In the rows, 128 means zero.
Each row has a class, written after it.
[115,134,141,114,121,112,66,177,134,97,140,100,146,109,131,120,82,183,71,151,102,114,85,142,153,163,157,125,122,150,94,133,108,95,127,153,175,149,136,153,151,128,133,165,116,157,132,129,112,116,146,130]
guri
[124,117,122,159,150,120,152,117,103,130,138,159,135,121,142,143,131,96,110,146,96,117,133,170,144,137,119,141,152,142,118,129,156,147,116,117,124,123,155,122,91,98,118,91,146,133,144,128,137,153,40,135]
lakep
[139,143,123,128,141,132,88,157,112,96,125,121,148,117,130,135,99,149,77,146,112,131,89,151,127,145,152,107,115,161,112,124,120,68,132,144,184,155,147,151,139,119,150,160,118,161,124,106,113,89,150,127]
Sidid
[93,118,147,124,140,124,139,158,132,122,113,158,143,98,97,129,148,160,74,160,142,141,96,122,88,113,137,130,88,114,114,155,136,124,125,122,101,193,102,132,134,69,132,116,129,143,117,208,113,95,101,118]
guri
[153,95,113,145,122,93,127,123,110,156,100,100,118,129,125,125,114,131,121,141,104,155,141,123,108,115,98,123,137,136,119,120,120,158,104,108,111,122,120,121,89,124,179,127,127,141,142,118,150,149,144,121]
guri
[139,89,109,136,122,118,140,134,119,153,103,91,117,114,110,133,108,148,125,141,128,139,142,105,129,124,96,139,142,156,141,124,134,142,113,103,117,131,116,114,105,120,166,141,124,139,128,120,136,153,136,111]
Sidid
[99,112,145,144,171,145,160,110,113,123,141,151,143,123,147,142,117,116,102,143,114,106,136,138,152,137,127,146,128,154,130,137,152,130,120,147,127,152,136,133,80,103,97,75,134,141,138,152,117,173,44,125]
lakep
[146,147,131,123,122,125,76,175,126,100,133,104,140,94,129,125,96,175,63,159,104,136,70,169,119,146,163,134,120,165,124,124,103,103,137,127,197,159,146,147,139,126,134,164,135,153,138,127,100,104,150,138]
pazir
[117,136,148,132,128,148,178,150,113,117,98,164,139,100,97,130,149,147,73,155,146,148,95,132,86,120,137,128,91,131,116,139,143,112,143,114,116,171,98,135,146,64,135,92,126,136,114,170,92,86,76,126]
pazir
[155,150,45,140,157,159,128,102,156,104,136,139,139,73,134,114,170,128,140,146,131,109,140,144,170,127,107,85,147,134,90,170,138,171,105,102,126,131,131,115,103,128,166,115,149,104,113,112,160,111,87,116]
Demog
[143,89,103,141,106,121,133,131,105,134,99,107,112,114,130,112,109,156,123,119,124,140,160,135,86,117,113,117,128,151,113,127,134,164,118,109,115,150,114,118,101,112,158,131,127,137,131,124,121,148,154,125]
bok
[107,135,140,134,131,129,158,143,132,110,123,162,143,103,91,131,152,162,76,167,146,135,104,112,127,117,142,130,90,145,117,142,149,89,139,110,110,169,95,122,115,82,139,111,119,140,114,188,106,93,77,117]
Ravur
[164,91,118,141,112,107,111,127,101,166,98,100,112,135,117,119,117,138,118,150,106,157,128,135,129,120,84,136,141,160,114,121,122,166,102,94,100,135,106,136,93,127,171,131,120,125,144,133,146,142,147,122]
gel
[150,162,70,135,157,142,114,136,149,106,141,156,137,98,137,101,150,139,114,141,143,111,154,153,180,113,121,69,152,133,102,152,145,149,132,99,139,136,139,108,111,143,155,124,146,93,98,113,141,132,93,127]
nubo
[105,121,146,132,105,148,133,149,110,116,114,150,134,110,103,117,136,135,61,135,141,151,126,144,81,132,124,114,90,123,129,135,149,99,121,120,114,177,106,127,133,93,122,101,117,144,95,193,112,95,117,134]
Sidid
[157,151,55,124,147,138,104,135,142,87,136,147,140,83,142,118,134,163,117,148,120,94,169,152,172,117,106,87,152,136,80,161,141,151,125,91,133,153,139,118,104,130,147,120,146,102,104,114,146,142,105,128]
nubo
[119,114,150,144,214,127,145,108,120,139,175,162,139,115,135,127,125,117,126,152,101,110,120,138,134,135,111,168,135,168,112,136,149,139,102,132,129,156,133,116,71,100,115,62,132,142,144,137,127,145,56,118]
guri
[156,152,58,139,145,145,122,117,149,104,147,145,137,102,155,124,164,140,116,153,121,93,144,158,181,121,103,104,146,132,102,143,145,143,114,105,146,121,136,129,89,141,138,122,144,115,112,111,161,128,101,119]
Ravur
[111,114,139,142,176,134,154,110,105,129,151,146,147,111,154,141,130,115,90,142,102,111,136,129,146,148,113,140,126,158,139,123,153,127,105,137,130,144,135,114,79,110,116,89,136,137,144,145,124,158,40,119]
gulap
[157,125,120,132,125,107,130,170,130,144,107,113,118,100,107,109,117,162,125,141,80,151,140,121,104,138,97,109,162,120,126,133,129,156,89,105,87,123,110,131,105,131,156,139,127,146,138,138,152,136,142,125]
guri
[132,102,126,157,184,129,164,112,118,126,156,143,143,113,130,130,144,127,109,156,95,98,128,131,136,146,130,156,135,142,124,129,155,144,110,117,135,137,138,115,65,110,128,97,137,131,130,129,134,146,35,128]
bok
[141,121,111,132,102,114,122,130,108,133,103,108,119,121,114,122,114,147,128,146,128,136,129,119,90,126,87,111,159,149,124,126,120,151,106,92,102,165,115,137,94,136,138,143,119,149,141,118,119,127,143,121]
gulap
[108,106,143,143,145,132,129,89,135,133,128,113,118,122,134,119,114,146,110,132,143,114,122,131,94,149,115,87,143,115,143,149,139,155,109,131,116,149,150,160,149,126,114,181,112,127,102,196,133,133,112,103]
Sidid
[121,104,158,128,162,116,138,94,138,117,133,135,120,106,138,132,110,160,146,129,145,114,124,123,100,143,130,88,140,132,150,126,137,119,126,140,99,154,148,145,148,135,107,181,116,127,111,182,124,128,121,95]
nubo
[107,139,124,129,122,128,152,162,102,123,114,149,151,102,104,123,139,149,68,162,131,151,107,145,92,128,144,123,88,126,115,140,144,120,113,115,121,182,95,144,123,88,102,76,130,142,121,190,96,102,67,135]
bok
[152,106,121,144,131,111,114,147,119,138,123,116,103,105,132,110,123,160,125,148,104,138,135,130,107,112,87,126,154,136,121,134,134,148,104,106,111,136,113,114,93,130,179,146,125,157,134,125,157,138,159,117]
guri
[120,92,148,139,143,113,149,103,150,151,127,132,105,129,126,152,124,133,131,127,139,121,111,128,100,156,135,121,143,106,144,128,145,136,94,128,112,131,159,153,143,117,122,194,114,141,108,186,141,126,101,104]
Sidid
[134,103,136,145,132,101,117,81,156,115,129,141,114,141,132,137,124,148,145,126,121,109,120,119,119,146,116,113,142,111,132,119,127,127,111,126,99,129,160,152,116,139,88,179,114,115,116,197,141,121,113,102]
Ravur
[143,133,130,127,118,125,68,168,114,96,124,107,138,110,143,123,93,184,84,144,107,123,96,168,131,166,171,120,108,170,105,115,111,79,127,129,195,184,134,154,150,124,135,165,121,161,151,124,105,117,169,138]
pazir
[152,106,109,129,106,111,124,128,115,146,109,104,115,126,128,124,109,154,118,138,127,139,146,133,123,121,78,98,138,149,120,123,135,138,107,83,106,153,117,140,91,131,169,128,120,153,131,114,160,134,156,116]
gel
[149,111,134,136,96,118,130,141,120,161,103,122,121,121,130,119,124,149,141,148,111,143,128,119,116,111,106,106,137,131,128,124,123,156,105,108,91,130,106,134,90,137,153,127,134,139,148,132,146,145,161,122]
Ravur
[119,107,133,158,165,122,153,94,101,135,146,153,137,141,137,147,129,106,102,140,105,107,147,141,144,138,103,147,137,154,116,124,147,134,108,115,106,149,135,130,86,101,121,72,132,141,141,130,127,155,42,131]
gel
[149,114,109,157,131,116,132,119,111,166,108,99,122,108,118,119,131,123,137,132,102,145,142,139,104,116,79,99,145,140,135,124,140,161,105,93,107,135,114,121,93,127,162,138,132,128,152,122,143,136,139,116]
gulap
[133,148,143,117,114,115,73,170,106,94,136,107,137,109,130,130,82,157,57,139,111,146,83,163,121,153,149,116,115,182,108,125,110,100,137,131,179,151,133,163,114,123,139,150,118,161,130,130,104,108,152,125]
gel
[108,120,164,139,132,116,164,167,127,139,121,158,141,105,99,131,133,146,92,153,129,154,95,147,77,137,141,132,84,135,124,126,157,106,111,113,101,182,96,146,128,77,112,69,124,141,113,174,89,107,78,130]
bok
[119,109,143,133,142,121,144,105,140,123,128,153,115,113,147,132,121,137,131,126,137,107,114,132,93,151,125,110,133,119,147,139,139,128,106,141,110,139,152,149,151,122,98,169,115,122,103,182,149,121,127,99]
Sidid
[98,113,152,131,111,119,138,147,121,119,111,149,149,95,106,133,153,158,75,160,136,141,78,131,96,129,136,131,86,114,113,146,146,114,113,121,96,175,91,131,130,96,106,94,121,162,110,197,98,75,76,127]
Demog
[151,110,117,136,96,115,125,132,121,171,109,107,126,95,118,123,113,147,119,156,119,142,125,147,118,118,116,126,141,153,130,136,119,165,89,90,114,130,113,116,104,141,146,129,141,134,135,142,154,143,141,113]
Sidid
[160,165,72,126,153,154,132,140,145,105,142,164,150,93,141,112,144,144,97,167,134,110,148,145,180,133,122,84,142,138,112,156,128,136,114,100,139,147,136,131,100,145,151,100,145,99,112,124,143,122,82,126]
gel
[119,86,144,143,142,127,149,81,131,113,125,138,119,134,148,137,110,137,136,131,150,113,122,134,84,142,137,111,137,117,139,136,126,115,126,127,117,164,155,147,121,130,96,177,114,137,109,194,131,121,123,115]
lakep
[134,146,139,128,132,125,78,165,127,95,141,101,150,101,132,114,104,181,74,165,112,127,91,164,147,140,166,91,117,162,116,115,127,104,128,144,171,149,146,160,121,137,155,163,134,157,139,123,117,114,132,134]
Ravur
[171,151,49,143,137,149,131,138,151,117,138,163,133,93,138,111,157,117,115,148,124,116,146,154,173,109,107,86,149,114,109,142,140,170,108,112,130,117,143,114,115,138,173,116,155,98,117,100,143,119,98,138]
Ravur
[154,155,60,149,149,150,135,132,155,104,120,156,137,87,143,129,148,134,96,149,133,106,147,163,169,121,120,86,144,116,92,168,126,161,125,96,142,149,133,127,113,120,146,121,151,97,97,118,147,148,86,124]
pazir
[145,141,135,136,142,140,86,174,114,85,118,119,146,119,127,139,91,152,85,130,111,130,63,156,129,159,177,126,118,153,112,111,93,90,128,141,187,159,145,160,125,124,122,149,126,147,138,127,98,116,140,136]
lakep
[117,121,137,156,166,130,156,106,112,112,144,147,146,128,152,130,134,128,87,142,98,114,127,142,164,148,130,145,139,172,134,118,153,137,123,133,129,115,135,112,84,107,132,102,139,116,141,140,119,153,26,129]
Ravur
[125,139,128,134,129,122,94,181,120,90,114,122,156,119,129,120,94,177,91,163,123,128,69,147,124,155,187,123,130,154,119,122,98,74,121,130,175,194,127,146,133,132,129,180,127,161,137,133,119,121,156,137]
lakep
[121,98,152,135,125,125,126,107,161,126,115,130,103,132,137,147,124,158,138,138,124,113,119,130,125,155,118,106,131,114,145,135,132,99,128,149,90,145,159,170,142,119,110,183,108,134,111,178,150,127,131,106]
pazir
[155,112,115,142,100,122,130,140,118,142,106,102,107,121,127,127,133,144,127,139,117,142,142,119,109,128,113,111,145,137,126,115,135,170,88,105,113,119,112,140,121,134,175,149,135,140,138,117,154,147,137,127]
Sidid
[135,109,123,150,120,122,124,131,112,130,110,102,120,126,132,120,113,140,123,146,125,139,134,111,142,120,96,102,147,139,127,128,123,136,118,115,99,146,104,132,106,135,165,138,126,140,129,119,136,162,133,125]
Ravur
[117,120,133,124,132,137,156,133,102,119,112,137,147,94,100,125,143,156,89,152,141,127,123,138,98,128,152,111,84,108,126,124,152,111,115,126,110,176,115,140,153,89,148,98,124,145,122,181,111,103,81,139]
nubo
[125,141,124,113,119,133,76,158,126,76,132,93,155,107,131,128,98,175,80,140,121,122,96,155,153,156,153,108,116,152,125,109,123,75,135,152,173,145,142,152,129,132,143,160,122,169,128,104,122,106,149,121]
Ravur
[160,118,106,142,105,118,129,126,115,141,107,101,96,100,119,101,118,160,124,137,108,127,137,112,111,110,91,95,151,145,129,110,123,153,98,104,108,146,123,125,111,149,174,149,134,141,139,127,159,147,155,133]
nubo
[137,110,106,139,91,101,118,132,121,133,87,112,118,122,126,131,120,157,132,143,127,149,120,120,108,120,96,99,153,130,139,127,117,166,105,100,87,134,125,127,107,133,159,136,128,138,137,113,143,141,147,118]
Demog
[113,103,148,160,187,142,142,100,104,143,157,157,140,126,157,135,155,116,97,155,92,115,110,137,153,139,122,158,157,164,130,126,141,141,102,126,132,128,140,106,66,118,119,87,143,141,149,140,133,147,38,134]
Demog
[163,152,67,148,167,135,120,141,154,119,142,163,134,99,127,118,165,139,99,160,119,120,145,146,151,121,113,106,158,116,90,155,127,178,100,95,133,138,127,117,97,138,150,112,143,104,109,122,143,127,90,122]
guri
[104,117,132,126,121,136,149,147,113,112,111,141,138,103,106,121,135,139,77,154,144,147,128,130,86,134,118,128,88,130,123,135,160,100,113,125,113,175,111,142,131,82,118,91,120,143,93,200,102,111,86,129]
Sidid
[145,101,132,144,138,119,130,127,123,164,115,120,117,101,138,125,106,165,136,130,120,133,133,116,120,111,109,105,144,150,133,136,135,171,113,104,111,144,112,115,111,121,185,119,131,130,142,119,131,161,136,108]
nubo
[103,132,159,114,134,125,147,148,103,124,98,137,144,107,103,139,123,141,75,150,133,157,125,145,91,121,118,144,90,129,108,146,136,110,133,110,96,193,106,146,130,74,112,67,127,146,105,179,101,122,89,129]
gel
[128,101,141,135,135,111,146,93,156,123,124,143,123,135,144,145,112,142,140,132,133,117,124,120,94,146,133,102,138,96,165,129,130,123,117,131,116,136,161,154,133,128,105,181,121,128,122,187,127,133,114,108]
pazir
[165,164,54,143,161,141,148,121,145,106,149,157,138,84,150,108,150,140,117,152,126,99,151,170,162,139,134,72,127,135,97,161,154,160,104,98,144,153,140,115,105,139,149,114,146,105,118,117,137,121,56,124]
bok
[122,144,134,136,122,112,83,169,129,101,144,105,158,101,130,110,86,168,69,152,97,137,87,162,152,159,163,106,112,169,87,119,125,95,125,140,174,159,132,139,129,128,135,151,134,155,130,129,108,117,118,134]
Ravur
[116,104,122,163,166,141,160,109,104,113,157,144,135,117,150,134,132,132,82,152,101,103,145,148,141,138,128,138,151,171,119,130,154,150,122,123,130,139,142,113,76,105,136,102,147,134,136,124,116,151,18,139]
bok
[143,123,102,131,105,113,127,133,111,136,89,107,132,123,133,113,112,139,143,150,112,148,120,145,121,121,93,89,163,118,146,131,122,160,97,98,89,121,135,124,102,136,165,140,138,128,139,119,148,152,135,138]
Demog
[111,124,144,127,121,142,158,161,104,99,94,160,142,101,104,127,151,138,60,159,150,149,104,147,89,126,152,131,101,136,110,145,145,105,132,116,103,182,105,139,116,75,119,99,128,154,100,191,100,100,77,137]
lakep
[156,141,105,139,105,117,123,143,115,123,95,119,118,129,128,99,125,138,129,156,117,133,121,125,135,116,92,102,163,133,129,115,122,124,111,97,114,142,127,128,95,142,175,151,133,138,132,98,149,152,151,138]
Ravur
[138,137,145,138,118,130,64,162,125,104,123,100,147,105,108,129,106,165,67,156,114,140,73,164,128,157,173,104,118,165,113,123,104,102,140,122,177,167,152,152,114,129,139,166,131,153,142,140,101,103,139,124]
lakep
[149,90,119,138,111,109,119,117,121,124,99,121,115,119,127,149,135,141,107,131,114,143,109,107,109,120,96,118,144,145,137,120,118,164,94,95,99,117,114,136,81,116,161,150,127,134,139,149,149,145,140,113]
Demog
[144,85,122,141,110,121,117,146,127,162,104,90,119,109,120,128,119,136,118,134,111,156,126,128,131,120,81,125,148,148,130,116,131,157,96,103,89,117,111,127,92,119,162,138,139,123,131,145,145,154,126,119]
gulap
[160,161,56,133,156,151,104,133,155,96,132,146,140,98,128,119,171,128,128,147,142,117,123,156,173,125,105,83,158,116,101,147,131,148,115,95,127,120,161,115,105,137,153,119,149,112,97,91,143,117,97,124]
Demog
[120,92,150,140,186,147,139,106,106,123,139,148,140,125,136,134,121,135,106,145,112,99,139,138,142,143,124,163,132,146,124,132,152,127,117,131,125,158,158,116,79,95,109,95,125,146,134,160,112,173,63,123]
lakep
[104,108,140,151,111,130,159,135,115,136,108,139,137,123,97,132,144,135,70,150,133,156,112,135,101,119,119,133,95,129,128,113,145,104,127,123,102,151,103,143,128,80,133,83,121,135,112,183,103,105,86,136]
Ravur
[131,145,142,129,109,148,75,157,126,98,138,105,141,104,134,123,91,167,49,134,123,128,85,182,130,151,160,98,112,161,116,118,106,90,147,141,191,153,150,142,137,135,128,161,127,162,120,119,97,111,157,128]
pazir
[107,107,138,154,174,153,136,97,104,108,158,141,134,105,146,128,145,123,120,134,122,99,118,148,141,147,107,118,147,151,120,136,156,144,115,121,115,143,142,116,80,108,123,107,138,149,134,144,126,139,48,122]
Demog
[144,114,108,147,110,120,132,130,124,156,106,96,119,116,108,118,111,139,146,135,127,144,141,126,106,126,108,101,133,126,128,143,136,166,106,94,112,141,113,123,106,131,170,138,126,135,130,126,140,136,139,119]
Sidid
[118,160,130,126,129,134,74,174,120,98,146,102,156,105,115,140,89,156,86,144,122,144,72,153,126,148,149,127,124,156,107,120,93,78,135,128,179,144,132,150,142,121,115,141,128,144,121,128,102,109,140,125]
gulap
[94,146,136,129,117,132,145,163,114,110,104,148,128,103,95,126,139,148,63,132,139,144,112,130,106,116,132,109,90,122,119,133,143,98,137,118,108,174,114,134,142,71,140,94,127,139,100,185,115,122,92,142]
nubo
[121,145,128,136,119,121,70,154,119,95,139,102,150,116,137,122,89,172,85,136,104,127,87,158,133,150,159,124,119,176,99,110,102,78,133,137,188,161,138,146,118,132,113,145,130,163,139,126,110,114,155,131]
Ravur
[169,155,46,138,139,142,119,127,151,118,140,144,136,84,135,113,162,135,125,154,120,103,157,139,193,121,128,88,149,123,90,144,136,151,107,102,149,127,130,113,122,156,159,124,155,97,121,116,152,120,82,133]
nubo
[154,154,50,139,145,158,129,143,152,110,131,149,144,104,129,117,160,130,120,144,126,110,156,152,169,113,107,80,147,118,85,170,144,172,120,92,124,136,117,131,87,122,149,102,150,96,104,100,141,127,86,130]
bok
[133,160,131,107,119,134,70,191,124,96,114,105,156,104,114,116,95,159,91,158,108,144,72,151,140,155,174,130,119,158,105,121,97,77,136,148,188,163,144,151,131,135,109,152,134,154,136,128,103,112,160,132]
lakep
[154,106,126,137,100,107,114,140,126,154,103,99,119,122,118,138,111,148,110,130,117,148,128,130,132,115,109,98,136,137,129,116,122,172,104,90,106,129,120,135,83,132,165,141,138,140,147,130,136,156,141,121]
Ravur
[154,98,105,150,121,126,139,119,110,134,96,96,123,126,123,121,114,128,131,125,135,143,147,133,114,116,108,105,146,137,148,115,139,136,95,97,117,125,116,129,95,132,173,143,133,142,126,137,138,139,117,129]
Sidid
[106,96,149,164,190,128,142,111,108,128,165,147,140,124,147,140,128,124,106,138,90,100,142,135,147,148,123,163,145,164,103,137,140,138,114,127,118,136,129,108,77,92,120,90,139,141,143,149,124,176,47,128]
guri
[144,90,126,137,146,129,120,143,122,149,112,93,133,127,126,117,109,169,126,149,120,135,127,116,109,117,111,107,150,127,117,140,115,153,102,107,104,154,104,137,96,127,181,150,125,157,135,128,136,141,159,128]
guri
[157,155,59,130,133,166,112,138,140,95,135,145,135,92,147,117,144,140,120,143,138,111,162,155,162,133,104,78,145,112,111,150,150,136,104,111,145,128,142,125,109,141,151,127,141,121,96,123,150,130,104,114]
Sidid
[99,133,147,134,122,138,153,149,132,101,109,162,137,99,105,144,136,148,72,156,160,142,109,143,93,122,153,127,95,118,128,149,139,93,132,107,112,197,118,134,134,79,122,107,130,147,100,204,95,120,76,129]
lakep
[123,106,139,138,146,124,132,68,156,111,129,130,107,112,134,144,142,157,148,134,135,106,92,134,100,153,117,118,157,119,143,140,135,139,104,131,94,119,161,149,125,127,118,194,107,137,106,182,147,111,107,91]
Demog
[156,106,116,145,106,102,117,122,100,133,97,108,113,120,132,120,117,147,141,157,115,153,142,125,111,117,106,111,141,154,128,113,118,130,117,108,109,146,117,136,102,137,160,146,127,134,149,132,141,140,159,122]
Ravur
[115,143,144,128,134,148,153,153,127,116,100,154,145,101,86,122,145,142,73,147,144,142,93,129,85,121,137,135,81,107,121,145,133,106,126,109,123,201,99,138,139,73,114,84,128,142,108,194,80,103,88,137]
pazir
[161,98,125,133,118,114,126,132,117,144,106,111,103,109,120,126,113,151,127,143,114,147,136,140,119,123,111,111,135,161,130,121,129,147,102,105,97,139,123,137,95,126,161,149,127,129,139,137,151,147,140,117]
bok
[155,163,72,136,159,150,134,131,156,120,129,153,137,75,129,120,148,145,93,143,135,119,150,152,176,113,127,81,142,130,84,165,137,158,122,93,140,147,117,113,129,128,170,110,143,88,91,117,144,133,85,123]
nubo
[102,137,162,130,137,129,150,171,122,117,116,149,144,101,107,129,128,137,51,158,116,161,89,151,85,135,139,154,88,133,131,144,137,105,134,124,123,196,95,132,142,78,107,93,129,141,105,181,91,115,94,144]
pazir
[113,117,140,123,140,123,141,100,149,113,118,123,115,114,131,137,112,141,120,121,141,125,121,127,105,148,112,97,148,117,152,133,137,120,114,141,102,126,156,165,136,121,108,183,109,119,100,195,136,119,98,102]
gulap
[144,163,58,124,139,159,112,147,142,97,134,151,142,87,131,116,153,155,106,145,130,110,135,152,147,108,111,91,171,115,97,162,122,188,104,95,131,120,131,129,95,138,123,112,150,116,108,122,145,128,111,132]
Demog
[107,108,140,151,167,135,157,110,116,132,147,149,142,121,142,145,132,122,92,128,105,114,151,134,183,142,129,149,145,160,116,117,163,129,119,132,132,121,128,113,89,100,125,82,139,137,144,132,118,154,14,123]
Ravur
[122,94,140,152,140,117,115,85,142,101,125,139,117,137,136,122,111,138,143,123,155,123,117,136,84,145,134,89,141,96,155,135,132,134,112,130,106,161,165,159,138,129,111,179,112,124,110,207,142,118,114,110]
lakep
